Each row has a name. After each piece below comes the name of the row it's from. Each question is about the rows just above it.

[14.6,47.4,-34.6,24.7,35.0,11.4,-16.1] -> H
[3.2,-42.8,7.2,62.8,-54.0,19.8,-48.2] -> C
[41.7,47.6,-48.4,45.1,-5.4,37.4,-30.7] -> P
[19.1,25.9,-21.6,26.2,48.4,-80.4,-10.7] -> K
[-50.9,-44.4,-4.2,-17.2,24.3,15.5,-26.8] -> L
[20.6,-32.7,24.7,-34.6,52.3,-26.9,-41.4] -> D
[4.0,79.6,-47.0,41.0,20.8,8.7,-4.3] -> M
[29.9,27.8,-1.0,82.1,-17.3,-43.1,12.7] -> A
[18.0,-13.3,-73.8,11.4,-13.4,19.0,-70.7] -> N
Which row holds [14.6,47.4]?
H
The row with [18.0,-13.3,-73.8,11.4,-13.4] is
N
which: [79.6,-47.0,41.0,20.8,8.7,-4.3]
M
Where do [35.0,11.4] appear?
H
[-34.6,24.7] is in which row?
H

[72.9,-9.6,15.4,15.7,68.7,-62.1,-52.2,24.3,-63.8,-5.7,59.2,-39.2,97.2,9.3,0.8,20.7,-53.5,28.9,44.4,-14.3,17.7,1.1,-27.6,21.9,-47.6,70.2] = G
[-5.0,-31.7,-5.4,3.7,-37.4,-14.9,-32.0,-1.5,12.4,-17.3,-21.4,-10.5,9.6,49.0,-52.9,0.5,0.6,2.3,-0.8,15.3,20.2,29.5,-14.0,-2.6,-5.2,-45.3] = X
[74.1,-38.8,29.6,-0.1,27.7,-48.4,-35.4,46.2,-24.6,-11.2,40.8,-54.8,64.9,31.3,-18.3,55.0,-43.3,63.1,-7.4,39.3,18.3,-17.4,-39.7,-13.0,14.3,78.4] = J
[35.9,-32.6,12.7,-1.9,-2.7,-13.0,41.6,14.2,28.8,19.5,-36.2,-8.6,19.7,5.5,7.6,46.4,-5.9,13.3,-55.0,51.6,13.1,-8.9,-25.9,-31.1,-8.2,23.5] = R
[7.6,-44.6,-39.5,30.6,23.7,9.5,10.4,-4.9,-18.7,10.2,-9.1,-20.8,34.7,-3.4,-7.5,19.8,-1.1,-0.3,8.1,-28.0,16.5,-18.6,2.8,-11.1,4.7,37.0] = U
[63.4,29.9,-10.1,2.7,33.1,-67.7,7.9,34.4,-28.2,31.6,4.2,-19.8,73.8,-4.3,13.7,-28.8,-30.2,-6.7,1.1,-4.3,95.1,-14.2,-56.7,35.0,-86.3,-0.3] = Q
[24.4,-32.0,-27.2,19.6,45.5,-20.7,4.4,29.7,-43.0,12.3,13.5,-33.0,76.8,3.2,11.5,0.0,-18.7,15.3,26.9,-39.6,53.5,-35.3,-16.9,7.2,-29.5,63.8] = B
[-4.3,8.1,35.8,-11.9,-58.1,-29.8,25.3,-9.3,14.9,-14.8,23.4,83.2,-36.9,-6.4,43.0,-2.7,21.5,8.8,28.9,-35.5,-82.7,-5.2,56.7,-3.7,16.7,5.4] = W
[-56.9,8.0,47.8,-10.7,-9.2,52.3,25.3,-9.3,14.9,-14.8,23.4,83.2,-36.9,-6.4,43.0,-2.7,21.5,8.8,28.9,-35.5,-82.7,-21.5,-11.1,32.0,-55.6,-5.8] = E
[39.6,-22.1,-42.3,11.9,14.2,-42.3,-47.9,37.0,-37.8,-5.0,19.6,-67.9,41.2,-17.6,-58.1,33.2,35.8,40.6,-12.0,-4.3,8.1,-29.8,-6.8,14.9,13.0,16.8] = Y
[-38.8,25.1,22.1,-26.5,26.3,26.7,20.0,-6.4,-12.6,-7.8,45.7,0.8,4.6,-6.8,40.6,-17.6,-4.3,8.1,35.8,-12.0,-58.1,-29.8,33.2,-5.6,15.2,54.2] = V
The row with [19.8,-1.1] is
U
which: [-4.3,8.1,35.8,-11.9,-58.1,-29.8,25.3,-9.3,14.9,-14.8,23.4,83.2,-36.9,-6.4,43.0,-2.7,21.5,8.8,28.9,-35.5,-82.7,-5.2,56.7,-3.7,16.7,5.4]
W
which: [-6.8,40.6,-17.6,-4.3,8.1,35.8,-12.0,-58.1,-29.8,33.2]
V
[-4.3,8.1,35.8,-12.0,-58.1,-29.8] is in which row?
V
which: [28.9,-35.5,-82.7,-5.2]
W
which: [7.9,34.4,-28.2]
Q

[22.8,12.2,-81.2,26.2]  Koni
[68.4,-14.3,-61.2,91.1]  Zev
[-26.2,-81.2,12.2,59.3]  tev
[-81.4,17.9,12.2,59.3]  Kobug
[-25.5,-73.0,-38.5,-16.1]  nop
which: [-26.2,-81.2,12.2,59.3]
tev
which: [-81.2,12.2]
tev
Which row holds [68.4,-14.3,-61.2]?
Zev
which: [-38.5,-16.1]
nop
Where do [22.8,12.2,-81.2] appear?
Koni
[-81.4,17.9,12.2] is in which row?
Kobug

[11.2,54.4,-5.9,-17.0,31.3]  nevez
[-4.6,-21.2,-18.9,-11.2,14.9]  fopor
[-9.6,18.4,61.9,-16.0,-3.0]  Viti
[1.6,22.3,-5.6,0.0,-24.8]  gorup
[-2.0,8.0,2.4,-1.2,-23.3]  Nosez
[12.6,-2.3,3.4,3.7,-24.6]  Rif
[15.0,51.4,-13.3,-50.3,25.6]  buvig
[26.9,10.1,-3.3,20.8,-96.4]  Mus
[-5.3,42.7,48.3,-9.5,-17.5]  guf
[50.7,-61.6,25.8,67.6,38.7]  Boke
[-3.7,60.5,-8.4,-23.3,-1.2]  bifog
Where do [18.4,61.9,-16.0] appear?
Viti
which: [-1.2,-23.3]
Nosez

